Each row is followed by its band, which names the range that a hidden value of the row falls in. A new part has a new value, new ranges and new names.
In the rows, 128 means zero.
[156  62 102  99 147  93 104 141 118 150 116 115 140 154 120 161 174 111
 156 150 136 115 106 171  80 103 123 180 147 172 146 101  80  98 120 100
  43 196  90  89 119 162 153 129 145  88  87  89 188 157 127 108 146 142
  88 130  99  89 139 134 130 157  67 111 179 171 122 122 171  91 133 159
 104 159 130]
G
[ 96 156 176 109 118  84 119 157 125 105 143 145 146 130 126 119  17 123
 127 120 144  98 114  49 149 135 129  87  99 157 117 155 118 144 154 113
 135 103 144 132 130 126 118 120 141 138 128 117 126 132 153 136 175 118
 117 134 137 132 137 170  91 141 147 165 118 102 114 101  72 139 173  81
  88 112 120]
X
[142 178 152 162 128 175 160 123 155 130 123 119 120 107 121 150 212 139
 125 119 134 169 148 175 101 118 126 171 143  93 111 116 182 128 113 161
 170 116 142 183 129 137 158 145 102 142 178 140  95  96  97 117  74 153
 135 121 141 133 103  96 161 118 130 117 152 134 146 164 180 134  96 130
 185 136 101]
X
[115 200 177 162 155 170 120 167 166  73 147  77 158 113 117 192 200 146
 151 136 163 150 180 113  74 101 107 151 138 100  89 127 167 118 126 174
 128 141 192 239 132 170 158 149 108 126 142 142 128 109 122 102 132 205
 103 116 141 113 126 174 134 142 105 159 227 144 136 145 181 168 204 101
 165 129 104]
G
[112 139 121 163 107 156 147 104 128 129 131 124 104 106 136  84  94 142
  98 108 110 139 142 112 158 154 133  84 124  89 127 152 166 148 123 144
 193  76 149 135 135  90 101 123 114 156 151 156  80 109 126 150  99  94
 167 128 148 167 121 108 132  95 172 126  81  88 133 132 106 154  99 126
 149 102 138]
R
[161 242 223 154 116 146 203 154 161 176 122 164 134 111 113 139 229 115
 115  80 154 160 126 138 103 136 153 185 123  95  95 141 185 159 151 157
 226  61 111 216 134 112 181 148  81 177 240 114  53  64  80 122  32 129
 137 129 163 130  68  49 164 143 166 139 128 102 149 162 142 120  39  61
 184 140  41]
R
[124 167 139 163 104 178 150 113 139 133 125 128 105 100 131 104 158 140
 104 109 110 152 149 147 138 145 133 119 133  72 139 134 177 146 122 159
 185  82 148 152 133  98 117 131 108 157 175 159  73 102 112 141  78 117
 171 125 153 164 106 102 150  94 164 117  88 104 140 146 128 150  91 131
 173 114 131]
R
[136 137 126 152 146 160 120 137 143 107 133  89 134 125 120 171 203 140
 145 155 134 148 159 176  82 101 109 175 147 109 118 115 136 109 110 153
  90 170 159 171 129 161 148 140 119 116 112 135 145 123 108 104 127 177
 118 121 123 115 133 147 146 127 106 126 185 161 136 152 186 141 164 147
 158 136 128]
G
[ 97 160 155 110 134  81 108 163 130  96 146 125 171 130 122 140  47 126
 135 130 150 103 122  60 134 124 129  96 105 150 104 151 113 137 149 123
 116 124 149 150 131 146 123 123 139 126 111 117 145 138 156 127 183 145
 113 131 133 126 149 188  89 154 128 169 148 111 113 107  72 146 194  87
  88 119 126]
X
[115 111 117  96 129  77 105 141 110 120 136 141 138 141 129 118  22 119
 135 134 130  95 102  75 155 131 130  90 108 165 133 142  85 131 144 100
 104 131 117  92 125 124 106 117 152 117  87 112 158 151 159 139 184 114
 110 135 117 121 150 176  87 146 124 147 118 114 107  95  81 123 179 121
  73 117 142]
X
[156 122 122 139 139 158 132 121 137 132 120 106 125 130 124 157 224 134
 138 140 127 153 145 192  84 115 121 184 153 115 137  98 134 106 112 140
  99 155 123 115 125 155 157 140 119 116 129 120 128 125 110 109 101 159
 124 122 118 108 121 105 161 132  97 110 171 168 140 154 193 120 119 156
 162 146 124]
G
[ 96 186 155 154 109 154 145 127 139 112 141 134 117 101 133  99  67 150
 104 102 120 136 150  99 159 154 134  78 110  88 113 157 181 159 134 159
 208  66 166 173 138  91  97 126 111 165 172 160  74 102 132 147 114 115
 166 126 159 170 123 127 124  96 184 141  78  81 131 133  80 170 129 103
 147  98 130]
R
[110 152 147 105 144  77 110 170 136 100 142 120 165 136 120 148  77 120
 146 137 159 105 120  73 122 114 120 137 112 155 103 144 105 130 149 119
 100 145 142 153 126 153 131 128 142 119 114 106 164 139 148 127 183 154
  98 132 128 107 146 184  98 154 115 167 171 131 116 109 102 132 195  84
  94 130 119]
G
